Here is a tiny trained network, its code and every weight. The questions are about switching its units off for an input and a target symbol, where a switched-off unit gives its printed mean instead of its output.

import numpy as np


def w(rows, s, z=0):
    codes = np.array(rows[::2]) - 128.0
    scale = np.full(codes.shape[1], s)
    scale[-1] = z or s
    return codes * scale


def norm(h):
    return h / np.sqrt((h * h).mean(-1, keepdims=True) + 1e-5)


def f(y):
    return np.maximum(y, 0)


def softmax(a):
    e = np.exp(a - a.max(-1, keepdims=True))
    return e / e.sum(-1, keepdims=True)


def log_softmax(a):
    a = a - a.max(-1, keepdims=True)
    return a - np.log(np.exp(a).sum(-1, keepdims=True))


def net(x, mask):
    ids = ['γδζλξπψω'.index(c) for c in x.split()]
    T = len(ids)
    res = E[ids] + P[:T]
    u = 0
    for l in range(3):
        q, k, v = (norm(res) @ M[l].T for M in (Q, K, V))
        z = softmax(np.where(np.tri(T) > 0, q @ k.T / 2**0.5, -1e9)) @ v
        res = res + np.where(mask[u], z, O[l][:, -1]) @ O[l][:, :-1]
        u += 1
        y = f(norm(res) @ A[l][:, :-1].T + A[l][:, -1])
        res = res + np.where(mask[u : u + 8], y, B[l][:, -1]) @ B[l][:, :-1]
        u += 8
    return log_softmax(norm(res)[-1] @ U[:, :-1].T + U[:, -1])


Q, K, V, O, A, B = {}, {}, {}, {}, {}, {}
E = w([
[142,119,169,168,69,99],'γ',
[142,141,32,151,128,111],'δ',
[128,69,165,58,83,167],'ζ',
[171,157,55,89,119,141],'λ',
[152,164,89,197,123,121],'ξ',
[125,98,161,139,117,63],'π',
[61,146,98,110,79,198],'ψ',
[248,129,120,77,141,95],'ω',
],0.014)
P = w([
[174,110,77,136,4,33],'0',
[158,114,98,142,46,42],'1',
[141,124,120,145,64,65],'2',
[124,133,135,149,83,80],'3',
[109,139,154,153,97,93],'4',
[101,149,169,161,117,108],'5',
[90,156,187,167,134,117],'6',
[82,164,205,174,156,129],'7',
[78,171,221,184,171,137],'8',
[72,185,238,193,191,148],'9',
],0.0041)
Q[0] = w([
[126,105,90,1,188,169],'L0H0',
[82,105,217,143,123,60],'L0H0',
],0.0098)
K[0] = w([
[231,85,106,4,45,115],'L0H0',
[2,105,230,124,152,156],'L0H0',
],0.0095)
V[0] = w([
[1,165,111,144,102,111],'L0H0',
[139,217,158,194,159,163],'L0H0',
],0.0055)
O[0] = w([
[223,120,225,38,70,180,2],'L0H0',
[182,121,2,99,134,144,113],'L0H0',
],0.0077,0.00082)
A[0] = w([
[151,1,198,103,165,121,95],'L0N0',
[140,96,127,13,86,158,194],'L0N1',
[170,88,170,169,168,93,140],'L0N2',
[165,87,143,132,165,43,151],'L0N3',
[213,80,145,119,77,75,2],'L0N4',
[14,151,106,185,102,205,79],'L0N5',
[180,178,95,189,219,70,161],'L0N6',
[193,29,146,137,68,120,74],'L0N7',
],0.0073,0.0018)
B[0] = w([
[183,201,117,71,152,50,182],'L0N0',
[157,129,21,25,146,134,158],'L0N1',
[146,140,158,146,111,192,169],'L0N2',
[148,199,110,64,81,187,181],'L0N3',
[186,103,75,84,164,192,180],'L0N4',
[214,122,106,43,75,165,169],'L0N5',
[2,128,119,114,119,142,253],'L0N6',
[146,87,104,170,103,151,177],'L0N7',
],0.0065,0.0067)
Q[1] = w([
[103,85,1,218,238,183],'L1H0',
[115,132,215,229,199,60],'L1H0',
],0.0049)
K[1] = w([
[123,145,68,217,136,162],'L1H0',
[110,106,163,255,90,123],'L1H0',
],0.0075)
V[1] = w([
[75,141,91,173,202,181],'L1H0',
[194,67,4,118,237,122],'L1H0',
],0.0031)
O[1] = w([
[120,135,153,110,32,146,9],'L1H0',
[3,113,117,135,101,162,195],'L1H0',
],0.0071,0.0013)
A[1] = w([
[77,155,82,79,110,161,188],'L1N0',
[140,117,100,236,124,129,156],'L1N1',
[142,98,137,56,115,61,25],'L1N2',
[195,165,90,122,129,153,135],'L1N3',
[158,2,199,105,184,153,124],'L1N4',
[136,136,61,125,170,105,135],'L1N5',
[176,89,94,111,148,152,2],'L1N6',
[81,137,107,147,8,125,168],'L1N7',
],0.0076,0.0029)
B[1] = w([
[131,116,213,118,120,65,254],'L1N0',
[38,59,120,107,2,39,172],'L1N1',
[69,145,104,167,181,155,160],'L1N2',
[78,80,54,93,109,88,180],'L1N3',
[30,166,129,234,126,56,150],'L1N4',
[108,94,132,81,114,56,178],'L1N5',
[109,86,73,125,108,212,135],'L1N6',
[146,102,179,141,246,174,234],'L1N7',
],0.0057,0.0079)
Q[2] = w([
[167,237,121,2,194,58],'L2H0',
[180,100,158,193,121,178],'L2H0',
],0.0093)
K[2] = w([
[158,251,156,19,206,153],'L2H0',
[182,96,254,171,34,192],'L2H0',
],0.0092)
V[2] = w([
[108,174,125,94,205,208],'L2H0',
[31,181,109,96,3,161],'L2H0',
],0.0049)
O[2] = w([
[116,4,39,163,105,68,26],'L2H0',
[237,138,172,127,253,113,253],'L2H0',
],0.0047,0.0027)
A[2] = w([
[88,159,254,129,230,132,1],'L2N0',
[156,170,100,68,172,93,84],'L2N1',
[170,112,128,162,167,46,137],'L2N2',
[126,64,152,176,165,174,76],'L2N3',
[157,106,145,183,46,180,170],'L2N4',
[80,101,39,121,93,246,140],'L2N5',
[126,202,162,78,197,90,75],'L2N6',
[43,205,213,118,207,172,79],'L2N7',
],0.0064,0.0042)
B[2] = w([
[164,202,28,181,33,254,184],'L2N0',
[75,107,142,195,143,114,222],'L2N1',
[154,132,129,84,171,188,202],'L2N2',
[136,149,123,144,112,206,130],'L2N3',
[77,143,111,116,183,124,162],'L2N4',
[184,142,125,199,160,35,159],'L2N5',
[101,123,116,181,97,151,253],'L2N6',
[190,130,146,109,114,178,235],'L2N7',
],0.0087,0.0041)
U = w([
[46,112,109,96,189,79,185],'γ',
[103,161,90,147,121,226,131],'δ',
[183,113,111,35,138,133,183],'ζ',
[130,111,150,135,153,142,3],'λ',
[121,54,158,136,68,123,80],'ξ',
[190,119,184,139,245,144,198],'π',
[165,76,91,195,169,118,89],'ψ',
[140,200,173,164,107,60,142],'ω',
],0.011,0.0037)

Each question gives the input, a string of symbols that net reads in full, and the target symbol t.
The units are the heads (2 rows each of Q, K, V and O) and the neurons (one row each of A and B). Each row of codes is followed by its name. A weight is (code - 128) times the scale printed after its matrix; where a second scale follows, it is the last column's (O, A, B and U).
mask holds one flag per unit, layer by layer, with each layer's heads first. A switched-off unit (its flag False) gives its mean, the last column of its rows in O or B, instead of its output. The means were averaged over made-up inputs and are rounded, as every weight is.
A unit's drop is (log p(t) with every unit on - log p(t) with that unit switched off) / (log p(t) with every unit on - log p(t) with every unit switched off).
The circuit of an input: a set's keep is (log p(t) with only the set's units on - log p(t) with every unit switched off) / (log p(t) with every unit on - log p(t) with every unit switched off). Starting from the 12 units with the biggest drops (on a tie, the unit counted first), units are removed one at a time, each time the one whose removal leaves the highest keep (on an exact tie, the one counted first), for as long as the keep stays at least 0.8.
units of the circuit, in order: the units of the circuit, biggest drop first
unit that matters most: the unit with the biggest drop
top k neurons: the k neurons with the biggest drops, biggest first
k most important neurons of layer l: the k neurons of layer l with the biggest drops, biggest first
drop of u: that unit's drop, to one decimal
input ζ ζ γ, target γ: top 4 neurons : L2N4; L0N0; L2N7; L2N0
input γ ω ζ ξ π, target ω: 2 most important neurons of layer 1 : L1N5; L1N0
input λ ξ λ, target δ: top 2 neurons : L1N0; L2N0
input γ λ ω ξ ψ ξ ξ ξ ζ, target γ: most important neuron of layer 2 : L2N1
input π δ ξ ξ ξ λ, target γ: top 2 neurons : L0N1; L1N4
input π ω π ψ δ γ, target ζ: units of the circuit, in order : L0H0; L0N1; L0N4
input ξ δ ψ γ π π ξ ω, target γ: units of the circuit, in order : L0H0; L0N6
input ζ ξ π ψ γ ω ω ζ ξ γ, target ψ: 2 most important neurons of layer 2 : L2N5; L2N4
input γ λ λ, target δ: top 4 neurons : L1N0; L0N0; L1N3; L0N5
input ξ ζ ω γ λ, target γ: 2 most important neurons of layer 0 : L0N2; L0N3
input ξ ζ ψ ψ λ ζ δ π, target ω: 3 most important neurons of layer 1 : L1N7; L1N0; L1N4
input δ δ ψ λ ξ, target γ: top 3 neurons : L1N1; L0N2; L2N0
input ξ ζ λ λ ζ λ λ γ, target δ: top 3 neurons : L0N1; L1N0; L0N5
input π ψ ω π ξ ω ζ, target γ: top 4 neurons : L0N0; L0N1; L0N6; L1N7
input δ ξ δ, target δ: 4 most important neurons of layer 0 : L0N0; L0N1; L0N5; L0N6
input ω ω ζ π, target π: 3 most important neurons of layer 0 : L0N6; L0N7; L0N0
input ω λ ψ π δ δ ω π ζ ξ, target γ: 2 most important neurons of layer 2 : L2N0; L2N6
input λ ξ ω γ, target π: unit that matters most : L2N5
input π ζ λ ψ δ, target γ: top 4 neurons : L1N1; L0N2; L0N3; L0N5
input ζ ω λ ψ, target π: top 2 neurons : L0N5; L1N7
input ω ξ π, target π: unit that matters most : L0N6
input λ δ γ, target δ: 2 most important neurons of layer 2 : L2N3; L2N4
input ψ π γ λ ω, target γ: top 3 neurons : L0N3; L0N6; L0N4
input γ ξ ω ω π ξ λ γ ω, target δ: top 2 neurons : L0N6; L2N0
input ζ ξ ξ ζ ω ψ, target π: 2 most important neurons of layer 1 : L1N7; L1N1
input δ ζ ξ ζ, target δ: 2 most important neurons of layer 1 : L1N4; L1N2
input ζ π ζ ξ ξ ξ ξ ξ π ζ, target δ: top neuron : L2N0
input ζ ω ζ γ ζ γ ψ ξ γ, target ζ: top 2 neurons : L0N6; L1N7
input ω δ γ, target π: drop of L1N5 : 0.1
input π ζ ξ δ ξ ξ γ, target ψ: drop of L2N5 : 0.4
